Below is a small trained network, with its code and all its weights. Each question gives an input and a target symbol and asks what happens when units are switched off, that is, made to give their printed mean instead of their output.

import numpy as np


def w(rows, s, z=0):
    codes = np.array(rows[::2]) - 128.0
    scale = np.full(codes.shape[1], s)
    scale[-1] = z or s
    return codes * scale


def norm(h):
    return h / np.sqrt((h * h).mean(-1, keepdims=True) + 1e-5)


def f(y):
    return np.maximum(y, 0)


def softmax(a):
    e = np.exp(a - a.max(-1, keepdims=True))
    return e / e.sum(-1, keepdims=True)


def log_softmax(a):
    a = a - a.max(-1, keepdims=True)
    return a - np.log(np.exp(a).sum(-1, keepdims=True))


def net(x, mask):
    ids = ['αβγδεζηθλμξπτψ'.index(c) for c in x.split()]
    T = len(ids)
    res = E[ids] + P[:T]
    r = norm(res)
    for j in range(3):
        rows = slice(3 * j, 3 * j + 3)
        q, k, v = (r @ M[0][rows].T for M in (Q, K, V))
        z = softmax(np.where(np.tri(T) > 0, q @ k.T / 3**0.5, -1e9)) @ v
        o = O[0][rows]
        res = res + np.where(mask[j], z, o[:, -1]) @ o[:, :-1]
    y = f(norm(res) @ A[0][:, :-1].T + A[0][:, -1])
    res = res + np.where(mask[3:7], y, B[0][:, -1]) @ B[0][:, :-1]
    return log_softmax(norm(res)[-1] @ U[:, :-1].T + U[:, -1])


Q, K, V, O, A, B = {}, {}, {}, {}, {}, {}
E = w([
[135,95,129],'α',
[124,191,111],'β',
[148,70,126],'γ',
[95,157,153],'δ',
[182,146,98],'ε',
[85,70,171],'ζ',
[235,112,109],'η',
[164,143,108],'θ',
[181,73,114],'λ',
[142,147,79],'μ',
[165,2,173],'ξ',
[53,203,142],'π',
[58,190,146],'τ',
[124,159,189],'ψ',
],0.024)
P = w([
[46,255,148],'0',
[76,209,145],'1',
[109,193,144],'2',
[126,148,128],'3',
[143,127,124],'4',
[166,96,103],'5',
[133,93,138],'6',
[129,100,128],'7',
],0.0059)
Q[0] = w([
[115,132,193],'H0',
[136,58,157],'H0',
[123,142,231],'H0',
[129,118,159],'H1',
[135,166,121],'H1',
[248,90,93],'H1',
[168,96,142],'H2',
[190,84,65],'H2',
[175,113,238],'H2',
],0.017)
K[0] = w([
[146,98,246],'H0',
[165,120,75],'H0',
[82,198,251],'H0',
[76,114,184],'H1',
[125,108,182],'H1',
[209,153,166],'H1',
[170,144,166],'H2',
[185,131,186],'H2',
[160,130,81],'H2',
],0.014)
V[0] = w([
[34,85,35],'H0',
[71,198,99],'H0',
[61,118,117],'H0',
[165,109,94],'H1',
[95,161,115],'H1',
[167,80,107],'H1',
[45,116,24],'H2',
[70,66,253],'H2',
[108,176,167],'H2',
],0.012)
O[0] = w([
[45,211,17,20],'H0',
[121,191,93,29],'H0',
[22,149,116,42],'H0',
[60,145,1,180],'H1',
[105,177,162,82],'H1',
[174,69,96,182],'H1',
[17,96,60,2],'H2',
[108,61,197,154],'H2',
[101,133,174,80],'H2',
],0.0082,0.0027)
A[0] = w([
[144,44,39,255],'N0',
[255,157,177,161],'N1',
[128,44,228,152],'N2',
[202,175,169,131],'N3',
],0.0091,0.0062)
B[0] = w([
[140,215,69,254],'N0',
[165,110,182,229],'N1',
[71,52,135,215],'N2',
[115,139,253,172],'N3',
],0.011,0.0096)
U = w([
[143,128,250,102],'α',
[146,178,156,52],'β',
[168,126,120,44],'γ',
[104,167,148,39],'δ',
[140,110,139,172],'ε',
[93,95,61,166],'ζ',
[183,189,138,156],'η',
[98,122,140,148],'θ',
[94,165,132,255],'λ',
[115,201,68,153],'μ',
[98,156,137,214],'ξ',
[72,145,144,70],'π',
[118,155,146,11],'τ',
[99,142,164,146],'ψ',
],0.019,0.006)

Each question gives the input, a string of symbols that net reads in full, and the target symbol t.
The units are the heads (3 rows each of Q, K, V and O) and the neurons (one row each of A and B). Each row of codes is followed by its name. A weight is (code - 128) times the scale printed after its matrix; where a second scale follows, it is the last column's (O, A, B and U).
mask holds one flag per unit, heads first, then neurons. A switched-off unit (its flag False) gives its mean, the last column of its rows in O or B, instead of its output. The means were averaged over made-up inputs and are rounded, as every weight is.
A unit's drop is (log p(t) with every unit on - log p(t) with that unit switched off) / (log p(t) with every unit on - log p(t) with every unit switched off).
The circuit of an input: a set's keep is (log p(t) with only the set's units on - log p(t) with every unit switched off) / (log p(t) with every unit on - log p(t) with every unit switched off). Starting from all 7 units, units are removed one at a time, each time the one whose removal leaves the highest keep (on an exact tie, the one counted first), for as long as the keep stays at least 0.8.
circuit, biggest first: the units of the circuit, biggest drop first
top k neurons: the k neurons with the biggest drops, biggest first
which heads matter: for each layer, one digit per head in row order, 1 if its drop is at least 0.15 and else 0, layers parted by /
drop of u: that unit's drop, to one decimal
input ε γ γ ψ γ ε, target α: top 2 neurons => N3, N1
input γ μ γ, target μ: circuit, biggest first => H0, N0
input ε ζ γ μ, target μ: circuit, biggest first => H0
input ε μ γ, target μ: which heads matter => 000
input μ λ α, target μ: circuit, biggest first => H1, N0, H2
input ζ μ γ ε, target μ: which heads matter => 110
input ψ γ π ε ξ ψ π θ, target α: which heads matter => 001
input γ μ ζ τ μ β ε, target μ: circuit, biggest first => H0, H1
input γ ψ μ β ε γ ψ μ, target α: top 2 neurons => N3, N0
input ε γ γ π θ ψ ε π, target α: which heads matter => 110
input ψ ζ μ, target α: top 2 neurons => N0, N3
input γ γ γ γ α, target ζ: which heads matter => 000
input γ μ ξ η ε λ γ β, target μ: circuit, biggest first => H2, H1
input ψ π γ ψ π, target α: circuit, biggest first => N0
input μ γ α, target μ: which heads matter => 100
input ψ ε ζ ε α ε γ, target η: top 2 neurons => N0, N2
input γ ε γ ε α, target η: drop of H0 => 0.3
input β γ η γ ζ δ μ, target μ: drop of H0 => 0.1
input β ε γ γ γ ψ θ, target α: drop of N2 => 0.0
